Below are the code and all the weights of a small trained network. Each question names an input and a target symbol and asks about switching units off, where a switched-off unit gives its printed mean instead of its output.

import numpy as np


def w(rows, s, z=0):
    codes = np.array(rows[::2]) - 128.0
    scale = np.full(codes.shape[1], s)
    scale[-1] = z or s
    return codes * scale


def norm(h):
    return h / np.sqrt((h * h).mean(-1, keepdims=True) + 1e-5)


def f(y):
    return y / 2 * (1 + np.tanh(0.7978845608 * (y + 0.044715 * y**3)))


def softmax(a):
    e = np.exp(a - a.max(-1, keepdims=True))
    return e / e.sum(-1, keepdims=True)


def log_softmax(a):
    a = a - a.max(-1, keepdims=True)
    return a - np.log(np.exp(a).sum(-1, keepdims=True))


def net(x, mask):
    ids = ['ΓΘαδξφ'.index(c) for c in x.split()]
    T = len(ids)
    res = E[ids] + P[:T]
    u = 0
    for l in range(2):
        r = norm(res)
        for j in range(2):
            rows = slice(3 * j, 3 * j + 3)
            q, k, v = (r @ M[l][rows].T for M in (Q, K, V))
            z = softmax(np.where(np.tri(T) > 0, q @ k.T / 3**0.5, -1e9)) @ v
            o = O[l][rows]
            res = res + np.where(mask[u + j], z, o[:, -1]) @ o[:, :-1]
        u += 2
        y = f(norm(res) @ A[l][:, :-1].T + A[l][:, -1])
        res = res + np.where(mask[u : u + 16], y, B[l][:, -1]) @ B[l][:, :-1]
        u += 16
    return log_softmax(norm(res)[-1] @ U[:, :-1].T + U[:, -1])


Q, K, V, O, A, B = {}, {}, {}, {}, {}, {}
E = w([
[109,138,154,88,165,12,214,153],'Γ',
[161,156,222,142,142,68,50,171],'Θ',
[117,182,167,169,194,143,174,158],'α',
[179,245,213,118,49,80,109,109],'δ',
[127,138,161,150,6,208,157,2],'ξ',
[56,122,124,130,211,67,124,193],'φ',
],0.0051)
P = w([
[196,48,173,128,116,166,140,132],'0',
[3,36,199,86,101,151,157,122],'1',
[41,144,132,190,135,107,145,66],'2',
[207,112,113,42,116,166,67,137],'3',
[74,84,144,111,44,148,148,173],'4',
[181,149,137,157,119,61,183,86],'5',
[164,94,118,41,161,171,57,69],'6',
[79,100,132,125,40,163,143,188],'7',
],0.0051)
Q[0] = w([
[233,122,138,25,164,61,139,112],'0.h0',
[66,19,87,141,122,244,114,187],'0.h0',
[159,110,106,1,37,145,41,136],'0.h0',
[254,146,149,124,92,77,190,193],'0.h1',
[129,234,157,95,180,186,114,111],'0.h1',
[139,208,200,179,177,99,157,44],'0.h1',
],0.0056)
K[0] = w([
[114,134,87,54,127,90,118,95],'0.h0',
[68,91,119,192,113,154,147,144],'0.h0',
[89,137,207,126,93,90,140,81],'0.h0',
[78,171,68,64,156,184,55,129],'0.h1',
[163,172,68,165,167,106,151,116],'0.h1',
[254,129,23,98,146,125,134,98],'0.h1',
],0.0087)
V[0] = w([
[149,148,161,189,92,192,3,117],'0.h0',
[128,151,163,154,83,155,186,61],'0.h0',
[72,36,115,190,191,204,90,186],'0.h0',
[169,182,119,190,158,188,173,133],'0.h1',
[126,183,160,224,238,133,146,175],'0.h1',
[155,178,185,97,116,108,179,159],'0.h1',
],0.0041)
O[0] = w([
[168,144,80,143,132,160,56,221,141],'0.h0',
[184,98,103,168,219,142,251,189,220],'0.h0',
[217,36,106,45,14,109,92,88,119],'0.h0',
[250,229,32,120,75,152,217,108,167],'0.h1',
[183,160,62,91,96,10,157,143,190],'0.h1',
[138,147,75,123,189,80,123,2,251],'0.h1',
],0.0032,0.0024)
A[0] = w([
[75,102,210,83,159,93,161,57,64],'0.n0',
[126,202,80,176,157,202,81,97,67],'0.n1',
[46,86,81,113,148,57,162,152,38],'0.n2',
[128,69,112,81,218,110,188,170,66],'0.n3',
[210,110,109,135,185,143,40,150,31],'0.n4',
[139,9,95,104,112,173,1,148,140],'0.n5',
[113,153,121,49,94,123,91,67,148],'0.n6',
[78,104,186,83,176,207,118,122,125],'0.n7',
[131,124,79,28,134,143,49,143,61],'0.n8',
[123,52,163,172,191,138,129,180,107],'0.n9',
[123,160,144,168,138,146,15,126,133],'0.n10',
[145,98,79,80,75,137,189,139,124],'0.n11',
[165,139,111,101,103,215,178,182,91],'0.n12',
[73,120,140,125,219,120,91,103,5],'0.n13',
[172,146,133,122,93,36,158,112,145],'0.n14',
[223,171,73,140,190,144,165,119,84],'0.n15',
],0.0052,0.0022)
B[0] = w([
[187,181,146,176,137,157,27,144,230],'0.n0',
[212,118,155,86,116,159,198,109,134],'0.n1',
[128,148,160,126,113,222,186,128,169],'0.n2',
[135,97,132,93,148,139,86,228,183],'0.n3',
[85,208,137,179,184,157,50,71,139],'0.n4',
[92,226,80,216,171,191,184,60,149],'0.n5',
[206,113,159,76,156,102,124,179,168],'0.n6',
[221,76,76,94,129,97,154,208,183],'0.n7',
[103,96,134,135,224,185,122,164,120],'0.n8',
[112,60,166,29,116,87,111,105,160],'0.n9',
[144,155,89,108,138,104,252,122,146],'0.n10',
[64,136,102,159,201,163,74,169,191],'0.n11',
[55,130,83,195,119,175,71,83,183],'0.n12',
[150,143,149,196,133,69,109,141,132],'0.n13',
[80,59,79,125,145,114,93,139,250],'0.n14',
[27,155,152,84,111,90,143,117,234],'0.n15',
],0.0042,0.0022)
Q[1] = w([
[100,166,84,5,94,157,40,131],'1.h0',
[147,191,137,240,103,51,182,134],'1.h0',
[116,84,65,140,213,120,163,110],'1.h0',
[125,229,116,129,222,105,128,138],'1.h1',
[184,77,86,96,69,235,104,140],'1.h1',
[89,142,79,117,208,146,138,254],'1.h1',
],0.007)
K[1] = w([
[56,69,112,164,36,98,94,88],'1.h0',
[123,254,134,126,147,149,122,149],'1.h0',
[77,36,104,109,228,133,125,107],'1.h0',
[124,198,190,102,139,29,81,173],'1.h1',
[108,58,138,79,84,176,196,140],'1.h1',
[63,132,138,79,181,120,88,230],'1.h1',
],0.0069)
V[1] = w([
[149,43,63,98,237,178,72,35],'1.h0',
[155,177,138,54,30,153,97,60],'1.h0',
[157,111,64,207,109,65,142,164],'1.h0',
[90,102,104,156,9,199,202,39],'1.h1',
[6,97,145,113,104,211,118,175],'1.h1',
[150,168,58,4,164,162,111,94],'1.h1',
],0.0033)
O[1] = w([
[175,242,145,186,63,152,199,87,2],'1.h0',
[150,41,147,193,187,53,197,89,51],'1.h0',
[144,88,221,100,145,212,124,120,80],'1.h0',
[105,135,153,62,210,60,97,205,33],'1.h1',
[204,155,160,122,159,3,123,109,132],'1.h1',
[103,28,161,171,132,137,177,157,66],'1.h1',
],0.0036,0.00088)
A[1] = w([
[124,116,154,130,87,162,99,121,131],'1.n0',
[109,126,86,155,123,97,95,163,101],'1.n1',
[123,137,141,145,150,76,120,136,78],'1.n2',
[166,141,151,178,153,189,118,107,45],'1.n3',
[134,102,87,129,182,144,115,119,98],'1.n4',
[96,132,95,203,105,162,166,172,65],'1.n5',
[113,156,101,145,173,146,181,116,100],'1.n6',
[145,158,1,94,132,82,148,120,4],'1.n7',
[141,122,148,93,172,101,118,118,100],'1.n8',
[82,122,185,161,92,153,168,133,100],'1.n9',
[137,89,120,169,138,102,81,108,135],'1.n10',
[106,131,176,138,161,151,114,158,70],'1.n11',
[156,178,138,135,160,99,108,163,92],'1.n12',
[179,97,143,86,129,91,85,126,74],'1.n13',
[102,181,87,127,140,72,142,93,108],'1.n14',
[155,152,144,145,101,113,150,104,141],'1.n15',
],0.0089,0.0041)
B[1] = w([
[154,97,125,159,174,122,202,140,168],'1.n0',
[180,195,136,111,119,158,196,93,166],'1.n1',
[130,82,125,133,122,208,167,94,146],'1.n2',
[99,105,156,86,163,52,119,133,192],'1.n3',
[197,146,129,250,91,175,108,149,129],'1.n4',
[156,71,107,186,119,144,22,151,184],'1.n5',
[161,83,158,76,79,100,158,118,223],'1.n6',
[97,153,2,62,246,75,130,65,177],'1.n7',
[199,142,110,137,98,147,76,161,172],'1.n8',
[162,211,73,93,101,156,120,114,230],'1.n9',
[135,156,132,44,122,113,152,178,141],'1.n10',
[80,170,85,114,32,113,135,108,174],'1.n11',
[174,111,96,79,105,131,160,64,175],'1.n12',
[130,105,147,119,160,59,108,199,182],'1.n13',
[155,63,124,142,158,142,92,165,252],'1.n14',
[95,128,67,139,119,168,101,211,184],'1.n15',
],0.0049,0.0024)
U = w([
[161,237,125,53,36,136,229,98,2],'Γ',
[132,100,4,101,209,75,118,98,70],'Θ',
[103,91,220,98,123,42,91,255,198],'α',
[189,21,190,187,149,191,224,88,190],'δ',
[94,191,229,166,175,121,51,40,58],'ξ',
[165,153,59,203,81,216,50,198,213],'φ',
],0.006,0.00066)

Each question gives the input, a string of symbols that net reads in full, and the target symbol t.
The units are the heads (3 rows each of Q, K, V and O) and the neurons (one row each of A and B). Each row of codes is followed by its name. A weight is (code - 128) times the scale printed after its matrix; where a second scale follows, it is the last column's (O, A, B and U).
mask holds one flag per unit, layer by layer, with each layer's heads first. A switched-off unit (its flag False) gives its mean, the last column of its rows in O or B, instead of its output. The means were averaged over made-up inputs and are rounded, as every weight is.
A unit's drop is (log p(t) with every unit on - log p(t) with that unit switched off) / (log p(t) with every unit on - log p(t) with every unit switched off).
most important unit: the unit with the biggest drop
top k neurons: the k neurons with the biggest drops, biggest first
top k neurons in layer l: the k neurons of layer l with the biggest drops, biggest first
which heads matter: for each layer, one digit per head in row order, 1 if its drop is at least 0.15 and else 0, layers parted by /
input Γ δ α ξ, target δ: which heads matter	00 / 01
input δ ξ φ, target δ: which heads matter	11 / 00
input Θ α ξ, target φ: top 2 neurons	1.n15, 0.n9
input α φ Γ Θ α Θ, target φ: most important unit	0.n10
input Γ ξ Γ, target ξ: top 2 neurons	0.n0, 1.n14
input ξ Γ α Θ α Θ δ Γ, target Γ: which heads matter	11 / 01
input ξ ξ α ξ φ Γ ξ φ, target Γ: top 2 neurons in layer 0	0.n5, 0.n2
input ξ α ξ, target Γ: top 2 neurons in layer 1	1.n9, 1.n5
input α α α Θ α Γ, target φ: which heads matter	01 / 01
input α δ α Θ, target ξ: which heads matter	10 / 01
input Γ α α Θ α, target φ: top 2 neurons	0.n11, 1.n5
input ξ α Γ α δ ξ, target Θ: which heads matter	00 / 01
input α ξ α Θ α ξ φ δ, target α: top 3 neurons	0.n15, 0.n5, 0.n8
input φ Θ Γ φ, target ξ: most important unit	0.n5
input α φ Θ α α α δ Θ, target φ: top 4 neurons	0.n5, 0.n10, 0.n3, 1.n5
input α φ ξ ξ δ φ, target Γ: top 2 neurons	0.n3, 1.n11
input α δ Θ α δ α Γ ξ, target α: top 2 neurons	0.n5, 0.n15
input δ α α α δ Θ, target Θ: which heads matter	00 / 00
input α ξ Θ, target Θ: which heads matter	01 / 00
input φ α Θ φ δ, target α: most important unit	1.h0
input φ Γ Θ, target α: which heads matter	10 / 00
input α Θ δ, target Θ: which heads matter	01 / 00
input α φ φ φ, target φ: which heads matter	01 / 00
input α δ α Θ Θ α, target φ: which heads matter	00 / 01
input δ Γ α, target δ: which heads matter	10 / 00
input Θ ξ Θ Γ ξ δ, target ξ: which heads matter	11 / 00
input α α Θ δ α Θ, target δ: top 2 neurons	1.n2, 0.n10
input δ φ Θ, target δ: top 4 neurons	0.n10, 1.n2, 1.n14, 1.n7
